Below is a small trained network, with its code and all its weights. Each question gives an input and a class and asks what happens when units are switched off, that is, made to give their printed mean instead of their output.

import numpy as np


def w(rows, s, z=0):
    codes = np.array(rows[::2]) - 128.0
    scale = np.full(codes.shape[1], s)
    scale[-1] = z or s
    return codes * scale


def f(y):
    return np.maximum(y, 0)


def log_softmax(a):
    a = a - a.max(-1, keepdims=True)
    return a - np.log(np.exp(a).sum(-1, keepdims=True))


def net(x, mask):
    res = np.array(x, float).reshape(1, 6) / 4 @ E
    y = f(res @ A[0][:, :-1].T + A[0][:, -1])
    res = res + np.where(mask, y, B[0][:, -1]) @ B[0][:, :-1]
    return log_softmax(res[-1] @ U[:, :-1].T + U[:, -1])


A, B = {}, {}
E = w([
[2,133,189],'x0',
[103,5,48],'x1',
[129,129,127],'x2',
[129,126,128],'x3',
[195,17,227],'x4',
[128,129,128],'x5',
],0.0079)
A[0] = w([
[53,109,164,179],'n1',
[162,68,248,85],'n2',
[215,88,121,94],'n3',
[107,160,96,170],'n4',
[146,114,111,105],'n5',
[113,180,113,164],'n6',
[158,222,128,82],'n7',
[191,176,181,3],'n8',
[142,114,125,122],'n9',
[149,147,117,77],'n10',
[112,105,104,78],'n11',
[111,157,164,122],'n12',
[136,95,194,82],'n13',
[182,161,100,47],'n14',
[110,167,48,95],'n15',
[172,178,177,102],'n16',
[118,146,90,185],'n17',
[139,105,178,87],'n18',
[147,186,132,102],'n19',
[240,165,67,253],'n20',
[173,79,113,98],'n21',
[119,151,55,221],'n22',
[161,107,135,124],'n23',
[138,109,179,35],'n24',
[153,85,105,132],'n25',
[106,142,136,130],'n26',
[147,176,58,138],'n27',
[187,40,99,127],'n28',
[125,152,45,18],'n29',
[143,94,87,136],'n30',
[176,183,180,184],'n31',
[211,170,83,50],'n32',
[127,145,63,41],'n33',
[57,45,53,142],'n34',
[174,109,102,134],'n35',
[160,75,176,205],'n36',
[176,174,177,222],'n37',
[98,184,186,136],'n38',
[46,94,158,79],'n39',
[69,102,182,85],'n40',
[197,86,151,98],'n41',
[107,109,140,68],'n42',
],0.014,0.0059)
B[0] = w([
[56,141,120,181],'n1',
[205,94,63,208],'n2',
[77,140,169,193],'n3',
[84,134,134,178],'n4',
[121,136,152,143],'n5',
[104,144,164,182],'n6',
[91,128,148,191],'n7',
[199,136,211,162],'n8',
[119,138,145,142],'n9',
[114,121,105,138],'n10',
[102,128,99,141],'n11',
[99,139,139,156],'n12',
[160,119,83,164],'n13',
[102,96,60,155],'n14',
[187,103,126,185],'n15',
[177,99,120,176],'n16',
[91,123,101,173],'n17',
[157,105,84,155],'n18',
[100,128,141,167],'n19',
[254,122,136,247],'n20',
[100,140,176,173],'n21',
[81,110,49,203],'n22',
[104,134,143,158],'n23',
[91,116,65,144],'n24',
[105,143,161,169],'n25',
[115,133,142,146],'n26',
[144,117,92,189],'n27',
[83,171,198,210],'n28',
[178,137,190,161],'n29',
[107,131,148,166],'n30',
[152,92,56,201],'n31',
[116,92,16,177],'n32',
[172,145,175,153],'n33',
[227,102,79,208],'n34',
[104,141,152,169],'n35',
[130,170,177,205],'n36',
[87,107,50,207],'n37',
[76,149,164,184],'n38',
[198,113,78,163],'n39',
[181,117,106,157],'n40',
[80,138,147,186],'n41',
[145,139,134,133],'n42',
],0.026,0.013)
U = w([
[113,93,108,18],'0',
[200,121,175,247],'1',
[1,161,203,142],'2',
],0.012,0.0012)

Each question gives the input, the list of numbers given to net, and the class t.
The units are the neurons (one row each of A and B). Each row of codes is followed by its name. A weight is (code - 128) times the scale printed after its matrix; where a second scale follows, it is the last column's (A, B and U).
mask holds one flag per neuron, in row order. A switched-off neuron (its flag False) gives its mean, the last column of its row in B, instead of its output. The means were averaged over made-up inputs and are rounded, as every weight is.
A unit's drop is (log p(t) with every unit on - log p(t) with that unit switched off) / (log p(t) with every unit on - log p(t) with every unit switched off).
The circuit of an input: a set's keep is (log p(t) with only the set's units on - log p(t) with every unit switched off) / (log p(t) with every unit on - log p(t) with every unit switched off). Starting from the 12 units with the biggest drops (on a tie, the unit counted first), units are removed one at a time, each time the one whose removal leaves the highest keep (on an exact tie, the one counted first), for as long as the keep stays at least 0.8.
circuit, biggest first: the units of the circuit, biggest drop first
unit that matters most: the unit with the biggest drop
top k neurons: the k neurons with the biggest drops, biggest first
drop of u: that unit's drop, to one decimal
input [-8,-4,-4,-4,-3,7], class 0: top 2 neurons => [n32, n14]
input [-2,3,-4,0,-1,3], class 1: circuit, biggest first => [n37]
input [1,-7,3,1,1,4], class 0: top 2 neurons => [n37, n20]
input [7,-5,2,-4,8,-3], class 0: top 4 neurons => [n20, n24, n1, n37]
input [5,3,-1,-2,1,-2], class 1: top 2 neurons => [n37, n22]
input [2,-2,-8,8,0,-7], class 2: top 3 neurons => [n20, n34, n2]
input [2,7,-2,-4,6,-5], class 1: top 2 neurons => [n34, n2]
input [-7,-4,1,3,0,-7], class 0: top 2 neurons => [n32, n37]
input [-1,7,-3,5,2,-1], class 2: top 2 neurons => [n28, n20]
input [-8,-8,8,-8,-7,1], class 0: top 4 neurons => [n32, n37, n14, n22]
input [3,-4,2,4,5,3], class 0: top 2 neurons => [n20, n37]
input [-2,2,2,5,-6,-2], class 1: top 2 neurons => [n29, n37]
input [-1,2,-6,-4,0,6], class 1: top 2 neurons => [n37, n1]
input [-5,-4,6,-2,-4,6], class 0: unit that matters most => n32
input [7,-8,-6,0,4,-1], class 0: drop of n20 => 0.1
input [-3,3,2,2,-3,5], class 1: drop of n37 => 0.1
input [6,5,4,2,2,1], class 1: drop of n37 => 0.2
